Below is a small trained network, with its code and all its weights. Each question gives an input and a class and asks what happens when units are switched off, that is, made to give their printed mean instead of their output.

import numpy as np


def w(rows, s, z=0):
    codes = np.array(rows[::2]) - 128.0
    scale = np.full(codes.shape[1], s)
    scale[-1] = z or s
    return codes * scale


def f(y):
    return np.maximum(y, 0)


def log_softmax(a):
    a = a - a.max(-1, keepdims=True)
    return a - np.log(np.exp(a).sum(-1, keepdims=True))


def net(x, mask):
    res = np.array(x, float).reshape(1, 7) / 4 @ E
    y = f(res @ A[0][:, :-1].T + A[0][:, -1])
    res = res + np.where(mask, y, B[0][:, -1]) @ B[0][:, :-1]
    return log_softmax(res[-1] @ U[:, :-1].T + U[:, -1])


A, B = {}, {}
E = w([
[133,163,180,87,205,223,231,130,197],'x0',
[111,144,139,134,98,145,111,146,177],'x1',
[143,114,106,105,157,110,147,126,70],'x2',
[38,46,250,117,101,138,116,194,135],'x3',
[181,103,114,116,155,117,144,125,56],'x4',
[162,121,115,109,123,147,105,172,133],'x5',
[198,75,72,35,78,97,174,74,214],'x6',
],0.012)
A[0] = w([
[167,165,143,154,162,126,73,130,95,195],'neuron 0',
[167,55,160,98,85,169,201,92,129,132],'neuron 1',
[124,186,68,242,158,153,88,122,117,216],'neuron 2',
[175,93,82,65,160,108,201,75,134,180],'neuron 3',
[135,134,98,152,38,51,61,143,116,242],'neuron 4',
[186,72,126,132,10,29,127,106,153,162],'neuron 5',
[110,33,145,161,133,8,145,151,172,151],'neuron 6',
[166,149,132,58,127,164,196,36,199,182],'neuron 7',
[121,164,137,160,166,120,94,117,79,237],'neuron 8',
[173,182,94,98,113,91,131,110,91,211],'neuron 9',
[123,204,2,138,118,91,58,87,148,202],'neuron 10',
[161,131,106,161,41,83,117,91,77,236],'neuron 11',
[162,165,138,201,161,127,163,160,116,182],'neuron 12',
[100,15,156,35,85,128,137,187,116,145],'neuron 13',
[94,127,166,158,71,186,62,224,81,189],'neuron 14',
[99,12,192,130,130,122,132,167,136,177],'neuron 15',
[177,220,101,153,210,166,169,153,165,186],'neuron 16',
[67,83,148,189,147,122,42,153,87,187],'neuron 17',
[135,161,158,131,179,221,218,183,119,183],'neuron 18',
[79,177,180,99,122,189,106,97,165,158],'neuron 19',
[169,103,50,38,100,136,95,86,161,137],'neuron 20',
[114,158,110,169,104,62,61,112,113,170],'neuron 21',
[168,245,91,114,128,141,97,76,118,253],'neuron 22',
[169,70,104,134,117,83,121,175,81,138],'neuron 23',
[110,12,192,125,145,100,156,163,177,180],'neuron 24',
[88,129,212,133,152,135,94,164,81,183],'neuron 25',
],0.0099,0.0053)
B[0] = w([
[158,166,108,92,112,137,136,163,103,186],'neuron 0',
[146,75,186,86,111,141,129,99,151,197],'neuron 1',
[144,211,103,134,101,174,116,183,112,229],'neuron 2',
[144,100,125,146,92,124,145,143,165,225],'neuron 3',
[78,106,65,76,128,142,91,87,104,227],'neuron 4',
[61,79,1,130,139,134,142,92,141,215],'neuron 5',
[104,41,114,99,169,151,114,59,122,183],'neuron 6',
[193,83,165,154,98,113,125,136,177,247],'neuron 7',
[151,189,109,177,118,150,74,161,126,201],'neuron 8',
[131,149,96,122,87,136,130,147,155,200],'neuron 9',
[121,148,102,115,74,128,94,149,145,239],'neuron 10',
[89,149,60,64,121,116,62,127,144,209],'neuron 11',
[119,188,112,194,140,124,89,160,100,183],'neuron 12',
[143,70,147,101,143,153,129,117,120,224],'neuron 13',
[127,130,117,133,160,116,113,101,64,229],'neuron 14',
[100,83,144,106,183,145,147,56,80,223],'neuron 15',
[182,150,119,166,142,96,159,190,150,233],'neuron 16',
[138,129,130,125,184,129,60,117,72,223],'neuron 17',
[156,201,177,167,144,177,217,115,119,243],'neuron 18',
[141,126,180,190,129,112,130,145,114,204],'neuron 19',
[145,89,102,111,89,146,144,78,146,217],'neuron 20',
[116,116,136,137,116,144,67,125,115,200],'neuron 21',
[155,172,72,140,70,118,140,155,158,233],'neuron 22',
[115,140,79,72,154,160,136,121,107,184],'neuron 23',
[96,52,158,62,149,185,176,120,89,224],'neuron 24',
[175,151,121,134,166,81,136,125,38,218],'neuron 25',
],0.0094,0.016)
U = w([
[93,207,112,89,96,153,22,167,117,241],'0',
[119,96,139,123,168,101,33,95,46,134],'1',
[89,111,68,114,33,100,108,78,162,64],'2',
[23,61,74,104,242,166,145,77,192,34],'3',
[143,197,115,202,150,147,167,175,154,254],'4',
[100,175,202,133,212,159,193,97,77,75],'5',
[217,98,142,132,127,58,128,129,254,95],'6',
[135,56,232,82,120,186,138,103,163,61],'7',
],0.0087,0.0016)

Each question gives the input, the list of numbers given to net, and the class t.
The units are the neurons (one row each of A and B). Each row of codes is followed by its name. A weight is (code - 128) times the scale printed after its matrix; where a second scale follows, it is the last column's (A, B and U).
mask holds one flag per neuron, in row order. A switched-off neuron (its flag False) gives its mean, the last column of its row in B, instead of its output. The means were averaged over made-up inputs and are rounded, as every weight is.
A unit's drop is (log p(t) with every unit on - log p(t) with that unit switched off) / (log p(t) with every unit on - log p(t) with every unit switched off).
The circuit of an input: a set's keep is (log p(t) with only the set's units on - log p(t) with every unit switched off) / (log p(t) with every unit on - log p(t) with every unit switched off). Starting from the 12 units with the biggest drops (on a tie, the unit counted first), units are removed one at a time, each time the one whose removal leaves the highest keep (on an exact tie, the one counted first), for as long as the keep stays at least 0.8.
units of the circuit, in order: the units of the circuit, biggest drop first
most important unit: the unit with the biggest drop
k most important neurons: the k neurons with the biggest drops, biggest first
drop when u is switched off: that unit's drop, to one decimal
input [2,-1,8,-6,-6,7,8], class 6: units of the circuit, in order : [neuron 7]
input [1,6,2,-6,-5,2,7], class 6: 2 most important neurons : [neuron 7; neuron 16]
input [6,-4,2,7,0,2,0], class 5: 2 most important neurons : [neuron 18; neuron 25]
input [1,2,1,6,6,2,2], class 7: 3 most important neurons : [neuron 4; neuron 1; neuron 11]
input [8,-2,4,-7,-4,-5,0], class 4: 2 most important neurons : [neuron 18; neuron 12]
input [1,-5,-8,-1,-7,-1,-2], class 4: 2 most important neurons : [neuron 11; neuron 4]
input [1,-6,0,-7,5,0,-3], class 4: 2 most important neurons : [neuron 16; neuron 4]
input [1,8,-5,-6,-2,0,-8], class 4: 2 most important neurons : [neuron 16; neuron 11]
input [1,-5,5,-7,6,3,-6], class 4: 2 most important neurons : [neuron 16; neuron 4]
input [-8,0,-5,2,-6,8,-5], class 1: 2 most important neurons : [neuron 14; neuron 17]
input [4,1,5,1,2,0,6], class 7: 2 most important neurons : [neuron 1; neuron 22]
input [3,2,-7,1,8,7,-8], class 5: 2 most important neurons : [neuron 14; neuron 22]
input [1,-6,3,-3,0,-1,5], class 6: 2 most important neurons : [neuron 7; neuron 4]
input [3,2,-1,5,2,3,0], class 5: most important unit : neuron 7
input [8,-4,-6,-8,-6,-2,2], class 6: drop when neuron 7 is switched off : 1.1
input [2,-3,7,5,-4,6,3], class 7: drop when neuron 4 is switched off : 0.0
input [1,3,-5,1,6,-4,2], class 7: drop when neuron 4 is switched off : 0.1
input [6,3,3,0,1,-6,2], class 6: drop when neuron 7 is switched off : 0.2
